Below is a small trained network, with its code and all its weights. Each question gives an input and a class and asks what happens when units are switched off, that is, made to give their printed mean instead of their output.

import numpy as np


def w(rows, s, z=0):
    codes = np.array(rows[::2]) - 128.0
    scale = np.full(codes.shape[1], s)
    scale[-1] = z or s
    return codes * scale


def f(y):
    return y / 2 * (1 + np.tanh(0.7978845608 * (y + 0.044715 * y**3)))


def log_softmax(a):
    a = a - a.max(-1, keepdims=True)
    return a - np.log(np.exp(a).sum(-1, keepdims=True))


def net(x, mask):
    res = np.array(x, float).reshape(1, 7) / 4 @ E
    y = f(res @ A[0][:, :-1].T + A[0][:, -1])
    res = res + np.where(mask, y, B[0][:, -1]) @ B[0][:, :-1]
    return log_softmax(res[-1] @ U[:, :-1].T + U[:, -1])


A, B = {}, {}
E = w([
[57,29,197,163,60],'x0',
[124,93,71,2,55],'x1',
[74,200,201,42,139],'x2',
[63,54,97,105,229],'x3',
[132,125,124,128,126],'x4',
[133,129,127,129,130],'x5',
[15,199,61,180,93],'x6',
],0.0073)
A[0] = w([
[208,118,128,101,177,105],'neuron 0',
[107,68,163,160,93,102],'neuron 1',
[186,106,205,90,130,108],'neuron 2',
[145,101,80,53,93,78],'neuron 3',
[90,165,188,80,143,46],'neuron 4',
[174,55,86,193,106,111],'neuron 5',
[191,87,160,101,137,91],'neuron 6',
[179,82,36,184,95,103],'neuron 7',
[125,140,187,197,166,57],'neuron 8',
[95,166,207,64,148,103],'neuron 9',
[176,94,171,101,136,62],'neuron 10',
[45,41,87,84,180,90],'neuron 11',
[109,114,71,37,81,62],'neuron 12',
[155,182,80,98,181,31],'neuron 13',
[72,36,217,156,61,2],'neuron 14',
[138,188,222,221,242,96],'neuron 15',
[195,68,39,187,127,95],'neuron 16',
[67,159,89,153,110,83],'neuron 17',
[74,92,111,132,211,75],'neuron 18',
[181,79,183,88,119,97],'neuron 19',
[38,182,32,134,67,87],'neuron 20',
[131,125,133,146,142,67],'neuron 21',
[182,190,103,107,123,53],'neuron 22',
[85,76,185,142,75,121],'neuron 23',
[163,179,143,145,2,106],'neuron 24',
[165,160,146,146,60,52],'neuron 25',
[163,173,166,158,56,131],'neuron 26',
[86,106,81,112,214,86],'neuron 27',
[74,91,83,105,198,83],'neuron 28',
[172,133,60,150,170,58],'neuron 29',
[144,98,109,82,93,75],'neuron 30',
],0.0097,0.0071)
B[0] = w([
[88,137,89,153,173,190],'neuron 0',
[127,170,105,105,141,171],'neuron 1',
[85,111,125,163,159,193],'neuron 2',
[154,119,116,183,64,167],'neuron 3',
[86,162,159,119,86,147],'neuron 4',
[82,158,159,96,99,191],'neuron 5',
[81,112,120,180,156,174],'neuron 6',
[89,157,166,101,108,190],'neuron 7',
[152,59,105,139,62,166],'neuron 8',
[62,159,153,91,74,183],'neuron 9',
[94,130,121,188,157,153],'neuron 10',
[159,108,163,130,129,198],'neuron 11',
[170,86,100,159,25,173],'neuron 12',
[138,241,97,147,134,152],'neuron 13',
[180,250,50,113,180,194],'neuron 14',
[145,85,84,143,42,255],'neuron 15',
[77,170,171,87,88,199],'neuron 16',
[106,121,133,183,167,157],'neuron 17',
[193,124,170,135,142,165],'neuron 18',
[94,94,113,184,170,184],'neuron 19',
[93,88,127,198,196,203],'neuron 20',
[139,149,127,136,97,115],'neuron 21',
[164,152,125,107,177,150],'neuron 22',
[165,200,70,94,169,194],'neuron 23',
[165,92,177,128,176,206],'neuron 24',
[157,120,163,133,155,147],'neuron 25',
[148,91,158,102,163,193],'neuron 26',
[176,142,160,128,143,171],'neuron 27',
[165,141,177,140,143,169],'neuron 28',
[127,184,133,104,113,152],'neuron 29',
[135,113,109,169,102,142],'neuron 30',
],0.011,0.0078)
U = w([
[111,111,132,128,152,248],'0',
[153,204,66,127,181,130],'1',
[49,95,129,225,197,75],'2',
[165,82,109,170,54,96],'3',
[199,101,255,133,183,85],'4',
[33,162,203,88,97,99],'5',
],0.01,0.017)

Each question gives the input, the list of numbers given to net, and the class t.
The units are the neurons (one row each of A and B). Each row of codes is followed by its name. A weight is (code - 128) times the scale printed after its matrix; where a second scale follows, it is the last column's (A, B and U).
mask holds one flag per neuron, in row order. A switched-off neuron (its flag False) gives its mean, the last column of its row in B, instead of its output. The means were averaged over made-up inputs and are rounded, as every weight is.
A unit's drop is (log p(t) with every unit on - log p(t) with that unit switched off) / (log p(t) with every unit on - log p(t) with every unit switched off).
The circuit of an input: a set's keep is (log p(t) with only the set's units on - log p(t) with every unit switched off) / (log p(t) with every unit on - log p(t) with every unit switched off). Starting from the 12 units with the biggest drops (on a tie, the unit counted first), units are removed one at a time, each time the one whose removal leaves the highest keep (on an exact tie, the one counted first), for as long as the keep stays at least 0.8.
units of the circuit, in order: the units of the circuit, biggest drop first
top k neurons: the k neurons with the biggest drops, biggest first
drop when u is switched off: that unit's drop, to one decimal
input [3,-3,7,1,-1,3,-3], class 5: top 2 neurons => neuron 9; neuron 4
input [5,-5,2,-7,-5,-7,0], class 4: top 4 neurons => neuron 24; neuron 26; neuron 25; neuron 0
input [5,8,1,-3,0,-7,7], class 3: units of the circuit, in order => neuron 12
input [5,-4,3,-4,-3,5,4], class 1: units of the circuit, in order => neuron 23; neuron 14
input [2,-4,-7,6,-4,2,4], class 5: units of the circuit, in order => neuron 16; neuron 5; neuron 7
input [6,-7,4,-8,1,7,5], class 4: top 3 neurons => neuron 24; neuron 26; neuron 25
input [3,-7,6,0,5,-3,5], class 3: units of the circuit, in order => neuron 15; neuron 8
input [3,-5,-3,3,1,2,-1], class 3: units of the circuit, in order => neuron 15; neuron 8; neuron 20
input [5,2,-3,-5,2,-8,6], class 2: top 2 neurons => neuron 20; neuron 17
input [7,-1,-1,7,-1,-6,0], class 1: units of the circuit, in order => neuron 14; neuron 23
input [-6,0,-8,-2,-6,-8,7], class 5: units of the circuit, in order => neuron 16; neuron 7
input [-2,5,-4,6,5,6,-2], class 4: top 3 neurons => neuron 15; neuron 11; neuron 28
input [-6,-6,-8,2,-2,1,5], class 5: units of the circuit, in order => neuron 16; neuron 7; neuron 5
input [5,5,7,-2,-1,1,-8], class 2: units of the circuit, in order => neuron 19; neuron 2
input [-5,3,2,3,3,-3,7], class 2: units of the circuit, in order => neuron 20
input [8,1,-8,2,-4,3,-8], class 1: top 3 neurons => neuron 14; neuron 23; neuron 1
input [0,8,-1,7,7,3,-6], class 3: top 2 neurons => neuron 12; neuron 3
input [4,6,2,-7,4,8,2], class 4: top 2 neurons => neuron 24; neuron 15
input [2,-7,-4,-5,-3,2,-6], class 3: top 3 neurons => neuron 15; neuron 8; neuron 20
input [-5,4,7,1,3,-5,-4], class 5: units of the circuit, in order => neuron 9
input [0,0,4,-7,6,-1,4], class 4: drop when neuron 24 is switched off => 0.2
input [-3,4,0,3,0,2,8], class 2: drop when neuron 20 is switched off => 0.7
input [-2,-6,7,1,-6,1,-8], class 2: drop when neuron 0 is switched off => 0.1
input [0,2,-7,1,-3,-6,8], class 2: drop when neuron 20 is switched off => 2.5
